Below is a small trained network, with its code and all its weights. Each question gives an input and a class and asks what happens when units are switched off, that is, made to give their printed mean instead of their output.

import numpy as np


def w(rows, s, z=0):
    codes = np.array(rows[::2]) - 128.0
    scale = np.full(codes.shape[1], s)
    scale[-1] = z or s
    return codes * scale


def f(y):
    return np.maximum(y, 0)


def log_softmax(a):
    a = a - a.max(-1, keepdims=True)
    return a - np.log(np.exp(a).sum(-1, keepdims=True))


def net(x, mask):
    res = np.array(x, float).reshape(1, 6) / 4 @ E
    y = f(res @ A[0][:, :-1].T + A[0][:, -1])
    res = res + np.where(mask, y, B[0][:, -1]) @ B[0][:, :-1]
    return log_softmax(res[-1] @ U[:, :-1].T + U[:, -1])


A, B = {}, {}
E = w([
[173,98,247,84,156,78],'x0',
[130,138,176,157,68,193],'x1',
[131,204,207,142,214,171],'x2',
[162,77,119,104,147,205],'x3',
[188,228,97,81,65,126],'x4',
[61,140,127,114,110,154],'x5',
],0.012)
A[0] = w([
[250,169,140,100,157,111,190],'n0',
[35,53,142,187,127,206,227],'n1',
[140,145,185,126,178,208,167],'n2',
[133,29,72,118,79,88,244],'n3',
[23,125,126,151,136,173,125],'n4',
[135,247,108,146,166,80,253],'n5',
[149,99,173,164,71,132,148],'n6',
[40,169,124,179,58,81,176],'n7',
[86,175,60,117,125,34,187],'n8',
[106,102,223,153,2,64,186],'n9',
],0.01,0.0042)
B[0] = w([
[181,173,231,113,159,106,213],'n0',
[159,100,14,190,197,68,247],'n1',
[171,216,111,201,150,245,221],'n2',
[236,232,78,1,161,54,254],'n3',
[92,91,94,168,130,112,203],'n4',
[8,137,249,72,74,149,241],'n5',
[175,107,80,182,42,84,166],'n6',
[26,125,114,170,147,75,224],'n7',
[80,168,103,69,111,37,235],'n8',
[222,131,103,148,75,85,224],'n9',
],0.0082,0.012)
U = w([
[152,167,131,227,177,255,148],'0',
[187,121,123,83,198,114,221],'1',
[152,78,212,149,137,108,97],'2',
[17,125,179,144,118,115,156],'3',
[91,99,90,203,184,98,134],'4',
[185,100,163,200,7,77,114],'5',
[84,151,134,74,118,76,1],'6',
[118,188,243,132,149,144,142],'7',
],0.0096,0.0027)

Each question gives the input, the list of numbers given to net, and the class t.
The units are the neurons (one row each of A and B). Each row of codes is followed by its name. A weight is (code - 128) times the scale printed after its matrix; where a second scale follows, it is the last column's (A, B and U).
mask holds one flag per neuron, in row order. A switched-off neuron (its flag False) gives its mean, the last column of its row in B, instead of its output. The means were averaged over made-up inputs and are rounded, as every weight is.
A unit's drop is (log p(t) with every unit on - log p(t) with that unit switched off) / (log p(t) with every unit on - log p(t) with every unit switched off).
The circuit of an input: a set's keep is (log p(t) with only the set's units on - log p(t) with every unit switched off) / (log p(t) with every unit on - log p(t) with every unit switched off). Starting from all 10 units, units are removed one at a time, each time the one whose removal leaves the highest keep (on an exact tie, the one counted first), for as long as the keep stays at least 0.8.
circuit, biggest first: the units of the circuit, biggest drop first
unit that matters most: the unit with the biggest drop
k most important neurons: the k neurons with the biggest drops, biggest first
drop when u is switched off: that unit's drop, to one decimal
input [7,-2,-3,-5,4,-4], class 5: circuit, biggest first -> (n9)
input [5,-3,3,8,8,7], class 7: circuit, biggest first -> (n0, n1)
input [-1,-3,2,6,3,0], class 0: 2 most important neurons -> (n3, n8)
input [-4,-4,4,-5,7,7], class 3: circuit, biggest first -> (n5, n3)
input [-5,4,-4,-5,0,5], class 4: circuit, biggest first -> (n7, n1)
input [7,5,3,-3,-1,-3], class 5: 2 most important neurons -> (n9, n6)
input [5,-5,2,0,-4,8], class 4: circuit, biggest first -> (n3, n5)
input [-3,-2,4,1,4,8], class 3: circuit, biggest first -> (n3, n5)
input [-5,1,-2,-5,7,-7], class 6: 2 most important neurons -> (n8, n2)
input [2,-7,-2,-6,-6,-2], class 6: circuit, biggest first -> (n8, n1)
input [-8,6,5,1,-5,7], class 4: 3 most important neurons -> (n1, n4, n7)
input [-4,8,-8,-6,-4,5], class 4: 2 most important neurons -> (n1, n7)
input [1,5,5,-2,-5,6], class 0: 2 most important neurons -> (n2, n8)
input [6,2,-3,-8,3,4], class 5: most important neuron -> (n9)
input [-5,5,-8,3,4,0], class 1: 2 most important neurons -> (n3, n5)
input [-4,0,-6,3,3,-3], class 1: 3 most important neurons -> (n5, n3, n7)
input [-6,0,-5,-8,-5,-5], class 6: 3 most important neurons -> (n3, n8, n2)
input [-3,-5,2,8,6,6], class 0: 3 most important neurons -> (n3, n8, n7)
input [-3,-2,-4,8,-1,5], class 1: 2 most important neurons -> (n3, n7)
input [-1,-3,7,8,4,1], class 0: unit that matters most -> n2
input [6,-8,7,7,-6,-8], class 0: drop when n2 is switched off -> 0.6
input [-4,-6,-8,-5,-6,7], class 6: drop when n2 is switched off -> 0.2
input [7,8,7,-4,-4,1], class 0: drop when n2 is switched off -> 0.5
